Here is a tiny trained network, its code and every weight. The questions are about switching its units off for an input and a target symbol, where a switched-off unit gives its printed mean instead of its output.

import numpy as np


def w(rows, s, z=0):
    codes = np.array(rows[::2]) - 128.0
    scale = np.full(codes.shape[1], s)
    scale[-1] = z or s
    return codes * scale


def f(y):
    return np.maximum(y, 0)


def softmax(a):
    e = np.exp(a - a.max(-1, keepdims=True))
    return e / e.sum(-1, keepdims=True)


def log_softmax(a):
    a = a - a.max(-1, keepdims=True)
    return a - np.log(np.exp(a).sum(-1, keepdims=True))


def net(x, mask):
    ids = ['αβγδεζηλμξπσ'.index(c) for c in x.split()]
    T = len(ids)
    res = E[ids] + P[:T]
    u = 0
    for l in range(2):
        r = res
        for j in range(2):
            rows = slice(2 * j, 2 * j + 2)
            q, k, v = (r @ M[l][rows].T for M in (Q, K, V))
            z = softmax(np.where(np.tri(T) > 0, q @ k.T / 2**0.5, -1e9)) @ v
            o = O[l][rows]
            res = res + np.where(mask[u + j], z, o[:, -1]) @ o[:, :-1]
        u += 2
        y = f(res @ A[l][:, :-1].T + A[l][:, -1])
        res = res + np.where(mask[u : u + 4], y, B[l][:, -1]) @ B[l][:, :-1]
        u += 4
    return log_softmax(res[-1] @ U[:, :-1].T + U[:, -1])


Q, K, V, O, A, B = {}, {}, {}, {}, {}, {}
E = w([
[132,144,127,124],'α',
[125,147,119,113],'β',
[129,135,105,139],'γ',
[135,184,161,30],'δ',
[110,135,106,168],'ε',
[128,147,136,132],'ζ',
[108,181,207,165],'η',
[130,183,158,145],'λ',
[207,165,107,110],'μ',
[147,83,195,80],'ξ',
[24,62,148,159],'π',
[63,250,127,117],'σ',
],0.02)
P = w([
[138,147,157,184],'0',
[130,204,234,226],'1',
[187,170,176,156],'2',
[136,197,247,180],'3',
[172,187,201,137],'4',
[160,166,184,126],'5',
[217,175,130,88],'6',
[213,204,157,112],'7',
[163,239,254,175],'8',
],0.0058)
Q[0] = w([
[155,142,187,158],'0.h1',
[162,83,103,100],'0.h1',
[92,8,66,176],'0.h2',
[185,124,158,154],'0.h2',
],0.013)
K[0] = w([
[148,49,111,90],'0.h1',
[36,63,124,61],'0.h1',
[86,24,76,255],'0.h2',
[175,91,150,28],'0.h2',
],0.0087)
V[0] = w([
[197,109,1,61],'0.h1',
[239,107,66,169],'0.h1',
[227,130,127,194],'0.h2',
[86,235,92,44],'0.h2',
],0.0081)
O[0] = w([
[196,67,56,114,87],'0.h1',
[162,69,6,129,179],'0.h1',
[179,206,158,94,196],'0.h2',
[111,77,2,89,254],'0.h2',
],0.0075,0.0058)
A[0] = w([
[237,80,169,76,235],'0.n1',
[151,154,138,78,203],'0.n2',
[176,125,98,254,251],'0.n3',
[63,148,110,69,142],'0.n4',
],0.0084,0.0023)
B[0] = w([
[22,211,181,86,255],'0.n1',
[22,51,127,165,228],'0.n2',
[107,142,238,13,204],'0.n3',
[221,147,80,254,165],'0.n4',
],0.0054,0.0064)
Q[1] = w([
[254,36,112,162],'1.h1',
[135,126,110,179],'1.h1',
[83,73,145,121],'1.h2',
[53,105,103,152],'1.h2',
],0.0087)
K[1] = w([
[164,147,155,153],'1.h1',
[135,154,130,114],'1.h1',
[147,94,141,247],'1.h2',
[164,155,77,129],'1.h2',
],0.012)
V[1] = w([
[183,189,71,164],'1.h1',
[254,165,202,82],'1.h1',
[213,184,120,245],'1.h2',
[121,181,118,155],'1.h2',
],0.0087)
O[1] = w([
[200,182,107,192,147],'1.h1',
[137,232,152,48,252],'1.h1',
[172,146,26,134,112],'1.h2',
[224,142,250,200,223],'1.h2',
],0.011,0.0042)
A[1] = w([
[190,229,63,147,149],'1.n1',
[104,1,208,159,254],'1.n2',
[164,138,147,42,66],'1.n3',
[45,131,193,167,242],'1.n4',
],0.0079,0.0024)
B[1] = w([
[193,91,157,168,250],'1.n1',
[152,193,92,135,170],'1.n2',
[93,2,122,16,199],'1.n3',
[95,93,31,161,194],'1.n4',
],0.0092,0.012)
U = w([
[188,144,188,94,169],'α',
[128,148,72,123,89],'β',
[124,46,116,148,126],'γ',
[139,138,1,90,136],'δ',
[85,240,167,170,19],'ε',
[119,166,85,118,46],'ζ',
[138,50,107,147,42],'η',
[197,138,65,189,95],'λ',
[100,104,119,136,90],'μ',
[66,169,48,135,254],'ξ',
[134,220,165,171,121],'π',
[24,167,179,91,157],'σ',
],0.0073,0.006)

Each question gives the input, a string of symbols that net reads in full, and the target symbol t.
The units are the heads (2 rows each of Q, K, V and O) and the neurons (one row each of A and B). Each row of codes is followed by its name. A weight is (code - 128) times the scale printed after its matrix; where a second scale follows, it is the last column's (O, A, B and U).
mask holds one flag per unit, layer by layer, with each layer's heads first. A switched-off unit (its flag False) gives its mean, the last column of its rows in O or B, instead of its output. The means were averaged over made-up inputs and are rounded, as every weight is.
A unit's drop is (log p(t) with every unit on - log p(t) with that unit switched off) / (log p(t) with every unit on - log p(t) with every unit switched off).
The circuit of an input: a set's keep is (log p(t) with only the set's units on - log p(t) with every unit switched off) / (log p(t) with every unit on - log p(t) with every unit switched off). Starting from all 12 units, units are removed one at a time, each time the one whose removal leaves the highest keep (on an exact tie, the one counted first), for as long as the keep stays at least 0.8.
circuit, biggest first: the units of the circuit, biggest drop first
unit that matters most: the unit with the biggest drop
k most important neurons: the k neurons with the biggest drops, biggest first
top k neurons in layer l: the k neurons of layer l with the biggest drops, biggest first
which heads matter: for each layer, one digit per head in row order, 1 if its drop is at least 0.15 and else 0, layers parted by /
input λ γ σ μ ζ, target λ: circuit, biggest first => (1.h1; 0.h2; 1.n3; 0.n1)
input λ α μ, target α: unit that matters most => 0.h2
input π ξ η, target ξ: circuit, biggest first => (1.n4; 1.h1; 1.n2; 0.h1)
input λ ε η λ ε, target π: circuit, biggest first => (0.h1; 1.n3)
input μ ε σ π, target λ: circuit, biggest first => (1.h1; 1.n2; 0.h2)
input σ π β, target λ: circuit, biggest first => (0.h2; 1.h1; 1.n3; 1.n2)
input μ η μ λ β, target α: circuit, biggest first => (0.h2; 1.h1; 1.n4; 1.n1)
input ξ ξ ξ μ α, target σ: which heads matter => 01 / 10
input λ σ ε, target λ: which heads matter => 01 / 11
input λ α ξ γ, target σ: 3 most important neurons => (1.n1; 0.n4; 0.n2)
input α δ η ζ, target ξ: circuit, biggest first => (0.h2; 1.n1)
input γ μ λ σ, target λ: 2 most important neurons => (0.n4; 1.n1)
input π λ λ ζ μ η ξ γ λ, target σ: which heads matter => 11 / 11
input δ μ β π δ, target ξ: top 3 neurons in layer 1 => (1.n1; 1.n3; 1.n2)
input ξ μ η λ π, target ξ: top 3 neurons in layer 1 => (1.n4; 1.n2; 1.n1)
input σ η α, target λ: circuit, biggest first => (1.h1; 0.h2; 1.n3; 1.n2)
input η η π η, target ξ: circuit, biggest first => (1.n4; 1.h1; 1.n2)
input λ η η η, target ε: unit that matters most => 0.h1
input μ λ μ ε, target α: 4 most important neurons => (0.n3; 1.n4; 0.n2; 1.n1)
input β μ μ μ μ η ξ, target σ: 2 most important neurons => (0.n1; 1.n1)
